Below are the code and all the weights of a small trained network. Each question names an input and a target symbol and asks about switching units off, where a switched-off unit gives its printed mean instead of its output.

import numpy as np


def w(rows, s, z=0):
    codes = np.array(rows[::2]) - 128.0
    scale = np.full(codes.shape[1], s)
    scale[-1] = z or s
    return codes * scale


def f(y):
    return np.maximum(y, 0)


def softmax(a):
    e = np.exp(a - a.max(-1, keepdims=True))
    return e / e.sum(-1, keepdims=True)


def log_softmax(a):
    a = a - a.max(-1, keepdims=True)
    return a - np.log(np.exp(a).sum(-1, keepdims=True))


def net(x, mask):
    ids = ['Ξγεηθμπσω'.index(c) for c in x.split()]
    T = len(ids)
    res = E[ids] + P[:T]
    u = 0
    for l in range(3):
        q, k, v = (res @ M[l].T for M in (Q, K, V))
        z = softmax(np.where(np.tri(T) > 0, q @ k.T / 2**0.5, -1e9)) @ v
        res = res + np.where(mask[u], z, O[l][:, -1]) @ O[l][:, :-1]
        u += 1
        y = f(res @ A[l][:, :-1].T + A[l][:, -1])
        res = res + np.where(mask[u : u + 4], y, B[l][:, -1]) @ B[l][:, :-1]
        u += 4
    return log_softmax(res[-1] @ U[:, :-1].T + U[:, -1])


Q, K, V, O, A, B = {}, {}, {}, {}, {}, {}
E = w([
[78,134,117,181,109],'Ξ',
[168,205,150,157,165],'γ',
[149,95,143,101,225],'ε',
[94,162,165,166,75],'η',
[172,249,51,95,142],'θ',
[47,171,129,163,194],'μ',
[149,153,195,145,205],'π',
[85,149,32,125,89],'σ',
[186,104,160,66,126],'ω',
],0.012)
P = w([
[60,98,139,201,46],'0',
[103,233,139,94,202],'1',
[135,148,128,161,237],'2',
[80,96,124,211,50],'3',
[125,246,134,89,194],'4',
[161,125,114,182,218],'5',
[103,93,113,207,55],'6',
[147,244,123,83,186],'7',
[189,102,101,193,213],'8',
[125,86,92,198,64],'9',
[190,255,111,79,178],'10',
],0.0056)
Q[0] = w([
[118,56,247,154,135],'L0H1',
[15,13,223,76,89],'L0H1',
],0.015)
K[0] = w([
[168,135,179,169,162],'L0H1',
[132,116,255,149,150],'L0H1',
],0.031)
V[0] = w([
[160,167,143,143,136],'L0H1',
[109,112,255,120,128],'L0H1',
],0.0076)
O[0] = w([
[61,106,210,175,118,158],'L0H1',
[254,67,94,227,170,5],'L0H1',
],0.0042,0.0033)
A[0] = w([
[45,150,117,148,182,34],'L0N1',
[115,4,147,96,89,108],'L0N2',
[158,112,136,139,72,51],'L0N3',
[62,165,110,23,112,4],'L0N4',
],0.014,0.0025)
B[0] = w([
[223,140,67,214,189,222],'L0N1',
[236,97,134,249,158,161],'L0N2',
[136,164,177,132,44,143],'L0N3',
[2,138,236,106,96,253],'L0N4',
],0.011,0.005)
Q[1] = w([
[131,241,161,31,150],'L1H1',
[181,81,3,221,88],'L1H1',
],0.014)
K[1] = w([
[128,174,42,36,158],'L1H1',
[209,146,246,237,131],'L1H1',
],0.011)
V[1] = w([
[200,255,141,72,112],'L1H1',
[204,173,114,71,159],'L1H1',
],0.0096)
O[1] = w([
[253,96,246,145,77,192],'L1H1',
[245,92,114,202,198,5],'L1H1',
],0.0048,0.0036)
A[1] = w([
[106,2,115,156,108,111],'L1N1',
[105,91,234,184,112,254],'L1N2',
[167,158,80,188,55,208],'L1N3',
[194,71,95,7,150,112],'L1N4',
],0.016,0.0028)
B[1] = w([
[126,39,159,246,167,146],'L1N1',
[114,203,223,106,51,253],'L1N2',
[200,167,2,118,103,183],'L1N3',
[137,194,45,30,123,146],'L1N4',
],0.013)
Q[2] = w([
[166,154,180,6,110],'L2H1',
[80,146,132,176,59],'L2H1',
],0.014)
K[2] = w([
[188,1,142,91,41],'L2H1',
[79,170,92,178,64],'L2H1',
],0.013)
V[2] = w([
[151,10,132,1,117],'L2H1',
[178,197,146,136,175],'L2H1',
],0.0061)
O[2] = w([
[214,50,100,3,104,3],'L2H1',
[75,143,79,136,161,172],'L2H1',
],0.0043,0.015)
A[2] = w([
[147,181,222,118,219,98],'L2N1',
[82,72,151,103,64,4],'L2N2',
[203,192,204,144,217,31],'L2N3',
[69,75,100,169,9,106],'L2N4',
],0.014,0.0039)
B[2] = w([
[179,127,168,100,242,252],'L2N1',
[106,124,42,249,97,173],'L2N2',
[74,20,65,120,10,231],'L2N3',
[152,47,100,28,191,201],'L2N4',
],0.012,0.021)
U = w([
[209,202,101,175,166,193],'Ξ',
[192,83,123,131,49,91],'γ',
[240,88,68,88,229,5],'ε',
[78,246,151,142,3,242],'η',
[136,110,254,120,67,160],'θ',
[63,117,71,152,127,5],'μ',
[185,25,150,172,189,24],'π',
[104,201,145,108,194,253],'σ',
[191,182,103,17,99,142],'ω',
],0.006,0.0044)

Each question gives the input, a string of symbols that net reads in full, and the target symbol t.
The units are the heads (2 rows each of Q, K, V and O) and the neurons (one row each of A and B). Each row of codes is followed by its name. A weight is (code - 128) times the scale printed after its matrix; where a second scale follows, it is the last column's (O, A, B and U).
mask holds one flag per unit, layer by layer, with each layer's heads first. A switched-off unit (its flag False) gives its mean, the last column of its rows in O or B, instead of its output. The means were averaged over made-up inputs and are rounded, as every weight is.
A unit's drop is (log p(t) with every unit on - log p(t) with that unit switched off) / (log p(t) with every unit on - log p(t) with every unit switched off).
The circuit of an input: a set's keep is (log p(t) with only the set's units on - log p(t) with every unit switched off) / (log p(t) with every unit on - log p(t) with every unit switched off). Starting from the 12 units with the biggest drops (on a tie, the unit counted first), units are removed one at a time, each time the one whose removal leaves the highest keep (on an exact tie, the one counted first), for as long as the keep stays at least 0.8.
circuit, biggest first: the units of the circuit, biggest drop first
k most important neurons: the k neurons with the biggest drops, biggest first
k most important neurons of layer l: the k neurons of layer l with the biggest drops, biggest first
input Ξ ω ω η ω γ μ θ π γ, target η: 4 most important neurons => L0N4, L2N4, L2N1, L1N3
input Ξ μ π ω θ γ π Ξ σ, target σ: circuit, biggest first => L2N3, L0H1
input σ ω ω η γ η η σ γ ω, target γ: 3 most important neurons of layer 0 => L0N2, L0N4, L0N3
input η ω σ ε Ξ, target σ: 3 most important neurons => L0N4, L2N1, L2N3
input η Ξ μ, target μ: 4 most important neurons => L0N1, L2N1, L2N3, L1N2
input γ η π, target π: circuit, biggest first => L2N1, L2N3, L1N3
input η ε μ π ε, target ε: circuit, biggest first => L1N2, L0N4, L0H1
input ε η ω ω ε, target ε: 2 most important neurons => L0N4, L1N2
input ε θ σ γ ω ω η η, target σ: circuit, biggest first => L0N4, L0H1, L1H1, L2N3
input σ ω η η ε ω η γ γ η η, target σ: circuit, biggest first => L2N3, L1H1, L0H1, L0N4
input σ η ω ω π ε ω γ γ η ω, target σ: circuit, biggest first => L2N3, L1H1, L0N4, L0H1
input μ ω γ Ξ σ η, target η: 3 most important neurons => L0N4, L2N1, L1N3
input π ω γ ω γ ε σ π, target σ: 2 most important neurons of layer 2 => L2N1, L2N4
input ε ω η γ μ π σ ε, target σ: circuit, biggest first => L1H1, L0H1, L0N4, L2N3
input σ γ ω ω ω σ ω θ, target θ: 2 most important neurons of layer 2 => L2N1, L2N3
input η γ θ θ π σ ω Ξ, target σ: circuit, biggest first => L0H1, L2N3
input ω ω ε ω η ε σ, target μ: 2 most important neurons => L0N4, L2N4
input η ε ε μ ω η ω σ γ σ, target μ: 2 most important neurons => L2N4, L0N4
input η σ θ γ Ξ ε ε θ μ, target μ: 4 most important neurons => L0N1, L2N1, L1N2, L0N4
input Ξ γ σ ω σ γ θ η, target θ: 3 most important neurons => L0N1, L2N1, L1N2
input η θ η γ ω ω γ Ξ, target θ: 3 most important neurons => L0N4, L2N1, L2N3
input μ θ ε π γ θ π Ξ θ η μ, target θ: 2 most important neurons of layer 2 => L2N3, L2N1
input ω θ η ω ω ω π Ξ γ η μ, target θ: 3 most important neurons => L0N4, L2N3, L2N1
input θ θ ω ω σ γ π γ, target θ: 3 most important neurons => L0N1, L2N3, L2N1
